Here is a tiny trained network, its code and every weight. The questions are about switching its units off for an input and a target symbol, where a switched-off unit gives its printed mean instead of its output.

import numpy as np


def w(rows, s, z=0):
    codes = np.array(rows[::2]) - 128.0
    scale = np.full(codes.shape[1], s)
    scale[-1] = z or s
    return codes * scale


def norm(h):
    return h / np.sqrt((h * h).mean(-1, keepdims=True) + 1e-5)


def f(y):
    return y / 2 * (1 + np.tanh(0.7978845608 * (y + 0.044715 * y**3)))


def softmax(a):
    e = np.exp(a - a.max(-1, keepdims=True))
    return e / e.sum(-1, keepdims=True)


def log_softmax(a):
    a = a - a.max(-1, keepdims=True)
    return a - np.log(np.exp(a).sum(-1, keepdims=True))


def net(x, mask):
    ids = ['ΔΛΠΣΦεζηθξτω'.index(c) for c in x.split()]
    T = len(ids)
    res = E[ids] + P[:T]
    u = 0
    for l in range(2):
        r = norm(res)
        for j in range(2):
            rows = slice(2 * j, 2 * j + 2)
            q, k, v = (r @ M[l][rows].T for M in (Q, K, V))
            z = softmax(np.where(np.tri(T) > 0, q @ k.T / 2**0.5, -1e9)) @ v
            o = O[l][rows]
            res = res + np.where(mask[u + j], z, o[:, -1]) @ o[:, :-1]
        u += 2
        y = f(norm(res) @ A[l][:, :-1].T + A[l][:, -1])
        res = res + np.where(mask[u : u + 4], y, B[l][:, -1]) @ B[l][:, :-1]
        u += 4
    return log_softmax(norm(res)[-1] @ U[:, :-1].T + U[:, -1])


Q, K, V, O, A, B = {}, {}, {}, {}, {}, {}
E = w([
[129,199,127],'Δ',
[141,224,126],'Λ',
[90,199,122],'Π',
[101,194,144],'Σ',
[154,220,131],'Φ',
[129,96,180],'ε',
[118,96,136],'ζ',
[112,178,165],'η',
[3,171,81],'θ',
[98,102,164],'ξ',
[149,127,23],'τ',
[70,124,147],'ω',
],0.017)
P = w([
[91,157,130],'0',
[198,211,116],'1',
[164,228,143],'2',
[213,147,167],'3',
[252,162,173],'4',
[179,107,177],'5',
[155,148,122],'6',
[68,139,118],'7',
[151,140,102],'8',
[173,146,155],'9',
[102,157,141],'10',
[91,161,123],'11',
[72,170,136],'12',
[67,191,134],'13',
],0.0036)
Q[0] = w([
[101,177,1],'L0H0',
[83,181,165],'L0H0',
[254,107,67],'L0H1',
[188,121,35],'L0H1',
],0.0056)
K[0] = w([
[59,89,75],'L0H0',
[81,113,162],'L0H0',
[9,118,136],'L0H1',
[76,145,164],'L0H1',
],0.013)
V[0] = w([
[69,97,202],'L0H0',
[72,3,31],'L0H0',
[231,87,99],'L0H1',
[216,57,50],'L0H1',
],0.007)
O[0] = w([
[100,3,235,115],'L0H0',
[161,1,137,2],'L0H0',
[225,246,212,82],'L0H1',
[225,156,109,41],'L0H1',
],0.0061)
A[0] = w([
[65,1,237,85],'L0N0',
[77,167,170,159],'L0N1',
[156,20,183,19],'L0N2',
[215,116,219,5],'L0N3',
],0.0094,0.0028)
B[0] = w([
[148,172,216,136],'L0N0',
[194,202,255,254],'L0N1',
[104,117,78,118],'L0N2',
[173,129,178,109],'L0N3',
],0.0086,0.0053)
Q[1] = w([
[4,126,63],'L1H0',
[146,202,96],'L1H0',
[219,62,98],'L1H1',
[58,145,98],'L1H1',
],0.012)
K[1] = w([
[96,124,149],'L1H0',
[103,126,68],'L1H0',
[112,89,2],'L1H1',
[126,178,114],'L1H1',
],0.011)
V[1] = w([
[135,114,200],'L1H0',
[144,26,92],'L1H0',
[86,53,248],'L1H1',
[122,160,128],'L1H1',
],0.013)
O[1] = w([
[27,155,110,116],'L1H0',
[180,205,81,3],'L1H0',
[183,136,182,115],'L1H1',
[236,142,255,171],'L1H1',
],0.0078,0.012)
A[1] = w([
[62,154,161,69],'L1N0',
[72,39,227,158],'L1N1',
[83,94,80,239],'L1N2',
[132,59,2,254],'L1N3',
],0.009,0.0028)
B[1] = w([
[59,99,111,200],'L1N0',
[237,90,41,254],'L1N1',
[249,178,125,139],'L1N2',
[140,157,171,166],'L1N3',
],0.013,0.0047)
U = w([
[93,111,118,44],'Δ',
[107,132,101,33],'Λ',
[16,64,51,169],'Π',
[69,84,131,146],'Σ',
[45,231,152,185],'Φ',
[194,150,186,4],'ε',
[225,120,133,137],'ζ',
[122,146,151,134],'η',
[121,136,98,18],'θ',
[168,96,162,94],'ξ',
[254,252,77,251],'τ',
[177,76,181,218],'ω',
],0.0089,0.0037)

Each question gives the input, a string of symbols that net reads in full, and the target symbol t.
The units are the heads (2 rows each of Q, K, V and O) and the neurons (one row each of A and B). Each row of codes is followed by its name. A weight is (code - 128) times the scale printed after its matrix; where a second scale follows, it is the last column's (O, A, B and U).
mask holds one flag per unit, layer by layer, with each layer's heads first. A switched-off unit (its flag False) gives its mean, the last column of its rows in O or B, instead of its output. The means were averaged over made-up inputs and are rounded, as every weight is.
A unit's drop is (log p(t) with every unit on - log p(t) with that unit switched off) / (log p(t) with every unit on - log p(t) with every unit switched off).
The circuit of an input: a set's keep is (log p(t) with only the set's units on - log p(t) with every unit switched off) / (log p(t) with every unit on - log p(t) with every unit switched off). Starting from all 12 units, units are removed one at a time, each time the one whose removal leaves the highest keep (on an exact tie, the one counted first), for as long as the keep stays at least 0.8.
circuit, biggest first: the units of the circuit, biggest drop first
unit that matters most: the unit with the biggest drop
top k neurons: the k neurons with the biggest drops, biggest first
k most important neurons of layer l: the k neurons of layer l with the biggest drops, biggest first
which heads matter: for each layer, one digit per head in row order, 1 if its drop is at least 0.15 and else 0, layers parted by /
drop when u is switched off: that unit's drop, to one decimal
input Σ ζ Σ Φ τ Δ τ Φ η, target τ: circuit, biggest first -> (L0H1)
input Φ Σ ξ Φ Δ Φ Σ Φ ω Σ ω Δ, target ω: which heads matter -> 10 / 10
input Φ Φ θ, target Π: circuit, biggest first -> (L0H0, L1N1, L1H0)
input Φ Σ Φ Π Λ, target Φ: which heads matter -> 10 / 00
input Π θ Π, target Π: circuit, biggest first -> (L0H1, L1N1, L0H0)
input Π τ τ Φ τ τ Σ τ Φ η, target τ: circuit, biggest first -> (L1H0, L0H1)
input Φ Σ Π Φ Φ, target Φ: which heads matter -> 10 / 00
input Φ Σ ω Π, target ω: circuit, biggest first -> (L1N1, L1H0, L0H1)
input τ Δ Φ Φ Φ Φ Φ Λ Φ Λ, target Φ: which heads matter -> 00 / 01
input Φ Φ τ Φ Φ Δ, target Φ: circuit, biggest first -> (L1N1, L0H0)
input Σ τ τ Σ, target τ: circuit, biggest first -> (L1H0, L0H1)
input Φ Φ Λ Φ Φ ω Φ ω Φ, target ω: 2 most important neurons of layer 1 -> (L1N1, L1N2)
input Σ Φ Φ Φ τ Φ ξ τ, target τ: top 4 neurons -> (L1N2, L1N3, L1N1, L1N0)
input Φ Φ η Σ Σ Φ ζ ε Π, target ω: unit that matters most -> L0H0
input Φ τ Φ ω ζ τ τ Σ, target τ: drop when L1H0 is switched off -> 0.5
input Φ Φ Σ Π ω ω Σ, target ω: drop when L1H0 is switched off -> 0.2
input Σ Φ Σ Δ, target Φ: drop when L1H1 is switched off -> 0.0
